Below are the code and all the weights of a small trained network. Each question names an input and a class and asks about switching units off, where a switched-off unit gives its printed mean instead of its output.

import numpy as np


def w(rows, s, z=0):
    codes = np.array(rows[::2]) - 128.0
    scale = np.full(codes.shape[1], s)
    scale[-1] = z or s
    return codes * scale


def norm(h):
    return h / np.sqrt((h * h).mean(-1, keepdims=True) + 1e-5)


def f(y):
    return y / 2 * (1 + np.tanh(0.7978845608 * (y + 0.044715 * y**3)))


def log_softmax(a):
    a = a - a.max(-1, keepdims=True)
    return a - np.log(np.exp(a).sum(-1, keepdims=True))


def net(x, mask):
    res = np.array(x, float).reshape(1, 3) / 4 @ E
    u = 0
    for l in range(4):
        y = f(norm(res) @ A[l][:, :-1].T + A[l][:, -1])
        res = res + np.where(mask[u : u + 8], y, B[l][:, -1]) @ B[l][:, :-1]
        u += 8
    return log_softmax(norm(res)[-1] @ U[:, :-1].T + U[:, -1])


A, B = {}, {}
E = w([
[223,84,11,127,150,164,4,161,73,66,127],'x0',
[186,137,131,63,122,208,254,184,98,78,183],'x1',
[201,105,115,158,119,158,172,57,86,164,182],'x2',
],0.0069)
A[0] = w([
[86,67,204,107,84,141,152,136,174,171,153,4],'L0N1',
[102,76,180,188,128,158,39,150,128,209,69,55],'L0N2',
[121,168,203,145,131,91,85,7,130,173,100,25],'L0N3',
[183,110,73,144,122,179,101,143,82,113,122,81],'L0N4',
[104,160,122,185,174,139,115,128,147,120,153,96],'L0N5',
[97,207,255,107,106,121,167,101,159,191,132,38],'L0N6',
[153,71,185,124,112,144,84,115,24,85,121,23],'L0N7',
[110,129,151,31,112,202,180,168,179,65,125,60],'L0N8',
],0.0066,0.0029)
B[0] = w([
[144,129,113,143,187,131,187,166,139,187,84,165],'L0N1',
[93,85,174,81,91,122,171,107,110,89,144,217],'L0N2',
[129,79,89,148,147,76,153,152,68,146,155,228],'L0N3',
[175,128,198,139,135,172,110,148,147,123,148,228],'L0N4',
[87,101,133,78,139,138,135,138,125,118,61,129],'L0N5',
[188,133,150,186,254,160,185,158,162,129,123,254],'L0N6',
[131,135,144,116,121,194,129,84,140,165,95,148],'L0N7',
[50,77,46,81,102,105,105,125,75,178,155,219],'L0N8',
],0.0085,0.0051)
A[1] = w([
[146,65,174,107,142,84,118,149,163,68,100,74],'L1N1',
[254,119,74,173,154,186,109,108,137,93,174,87],'L1N2',
[153,164,122,144,59,139,95,131,105,157,164,5],'L1N3',
[102,76,166,173,134,94,166,92,139,196,87,138],'L1N4',
[213,119,75,115,106,180,121,126,109,152,149,132],'L1N5',
[155,196,200,136,187,133,172,129,194,228,119,92],'L1N6',
[111,192,153,101,136,146,143,161,144,126,175,84],'L1N7',
[143,193,158,132,149,137,154,151,130,110,43,198],'L1N8',
],0.0083,0.0021)
B[1] = w([
[174,213,149,107,126,122,110,77,137,124,142,163],'L1N1',
[184,153,207,120,110,170,140,142,198,191,166,255],'L1N2',
[197,148,85,141,111,154,100,98,101,117,114,136],'L1N3',
[180,87,39,138,90,218,159,93,75,73,181,214],'L1N4',
[155,133,238,70,146,82,102,183,193,165,100,217],'L1N5',
[124,164,141,219,177,168,129,190,178,66,136,219],'L1N6',
[102,95,9,141,222,15,73,163,108,209,124,135],'L1N7',
[169,152,110,168,254,52,118,93,88,64,227,148],'L1N8',
],0.0069,0.0076)
A[2] = w([
[119,159,144,78,78,131,148,78,102,169,87,8],'L2N1',
[116,164,105,156,166,137,146,96,189,80,73,255],'L2N2',
[143,142,1,156,98,131,120,90,69,153,155,36],'L2N3',
[120,122,55,84,187,93,117,135,67,132,120,106],'L2N4',
[93,173,134,86,83,115,89,106,155,86,86,111],'L2N5',
[56,123,131,182,128,81,164,130,137,131,122,66],'L2N6',
[140,145,160,191,161,149,188,155,173,127,176,129],'L2N7',
[167,187,171,85,100,75,139,126,153,101,118,103],'L2N8',
],0.0086,0.0021)
B[2] = w([
[157,76,90,138,126,173,65,152,120,150,112,122],'L2N1',
[126,141,108,169,104,149,116,98,129,85,214,169],'L2N2',
[156,93,136,134,100,85,111,107,163,116,99,156],'L2N3',
[109,114,220,98,83,165,141,168,128,129,124,165],'L2N4',
[82,156,132,165,149,128,146,128,104,188,101,160],'L2N5',
[254,46,132,52,164,132,124,160,79,111,190,153],'L2N6',
[108,152,69,126,178,155,92,135,125,54,118,254],'L2N7',
[125,192,164,109,91,105,101,113,192,137,95,164],'L2N8',
],0.0085,0.008)
A[3] = w([
[78,154,92,206,200,134,72,56,110,130,158,253],'L3N1',
[147,74,162,87,156,93,124,72,98,138,147,41],'L3N2',
[151,148,122,80,155,170,110,166,135,135,95,54],'L3N3',
[84,99,168,101,100,184,109,129,127,163,122,104],'L3N4',
[51,163,76,218,189,149,161,71,99,181,99,185],'L3N5',
[75,161,68,2,139,155,232,159,135,144,118,104],'L3N6',
[103,43,114,132,152,82,136,76,110,113,174,29],'L3N7',
[138,117,157,120,117,86,117,67,86,63,152,42],'L3N8',
],0.0078,0.0021)
B[3] = w([
[119,237,56,160,95,120,196,153,103,79,146,255],'L3N1',
[155,124,101,158,96,172,181,52,185,122,85,148],'L3N2',
[141,59,151,125,126,183,96,82,185,182,85,185],'L3N3',
[113,81,183,154,217,119,179,142,166,103,103,181],'L3N4',
[149,226,80,125,156,169,101,155,204,77,166,213],'L3N5',
[36,63,111,122,88,97,143,109,1,139,54,190],'L3N6',
[205,85,57,119,66,117,139,23,210,176,140,181],'L3N7',
[115,142,161,187,98,58,168,132,127,198,113,146],'L3N8',
],0.0063,0.0051)
U = w([
[134,61,112,159,31,66,164,27,124,147,110,7],'0',
[28,228,156,146,77,66,105,100,113,108,86,93],'1',
[4,41,170,56,122,134,160,170,51,171,89,91],'2',
[136,144,85,152,210,149,190,150,116,61,173,231],'3',
[206,127,243,58,153,175,97,140,194,177,123,107],'4',
],0.012,0.002)

Each question gives the input, the list of numbers given to net, and the class t.
The units are the neurons (one row each of A and B). Each row of codes is followed by its name. A weight is (code - 128) times the scale printed after its matrix; where a second scale follows, it is the last column's (A, B and U).
mask holds one flag per neuron, layer by layer. A switched-off neuron (its flag False) gives its mean, the last column of its row in B, instead of its output. The means were averaged over made-up inputs and are rounded, as every weight is.
A unit's drop is (log p(t) with every unit on - log p(t) with that unit switched off) / (log p(t) with every unit on - log p(t) with every unit switched off).
The circuit of an input: a set's keep is (log p(t) with only the set's units on - log p(t) with every unit switched off) / (log p(t) with every unit on - log p(t) with every unit switched off). Starting from the 12 units with the biggest drops (on a tie, the unit counted first), units are removed one at a time, each time the one whose removal leaves the highest keep (on an exact tie, the one counted first), for as long as the keep stays at least 0.8.
circuit, biggest first: the units of the circuit, biggest drop first
unit that matters most: the unit with the biggest drop
top k neurons: the k neurons with the biggest drops, biggest first
drop of u: that unit's drop, to one decimal
input [-4,-8,5], class 0: unit that matters most -> L0N3
input [3,6,-2], class 2: circuit, biggest first -> [L0N8 L3N6]
input [7,-8,0], class 1: circuit, biggest first -> [L0N6 L1N4 L2N6]
input [0,-6,-5], class 0: top 2 neurons -> [L0N4 L0N3]
input [-1,1,5], class 4: top 3 neurons -> [L1N2 L1N5 L0N6]
input [4,-3,-2], class 1: top 2 neurons -> [L0N6 L0N2]
input [-3,-7,-2], class 0: top 2 neurons -> [L0N3 L0N2]
input [5,5,-5], class 4: top 3 neurons -> [L0N4 L0N2 L1N5]
input [6,8,-6], class 2: top 3 neurons -> [L0N8 L3N6 L0N6]
input [3,7,-1], class 2: top 2 neurons -> [L0N8 L3N6]
input [2,0,-8], class 1: top 2 neurons -> [L0N3 L1N1]
input [7,-4,-5], class 1: top 3 neurons -> [L0N6 L1N5 L2N5]
input [-4,6,-6], class 2: top 2 neurons -> [L0N8 L3N6]
input [-3,6,-5], class 2: circuit, biggest first -> [L0N8]
input [-3,-6,-6], class 3: top 2 neurons -> [L0N8 L0N6]
input [-4,-4,2], class 3: drop of L0N6 -> 0.6
input [0,4,-1], class 2: drop of L0N8 -> 0.0
input [5,-1,-8], class 1: drop of L0N6 -> 0.1
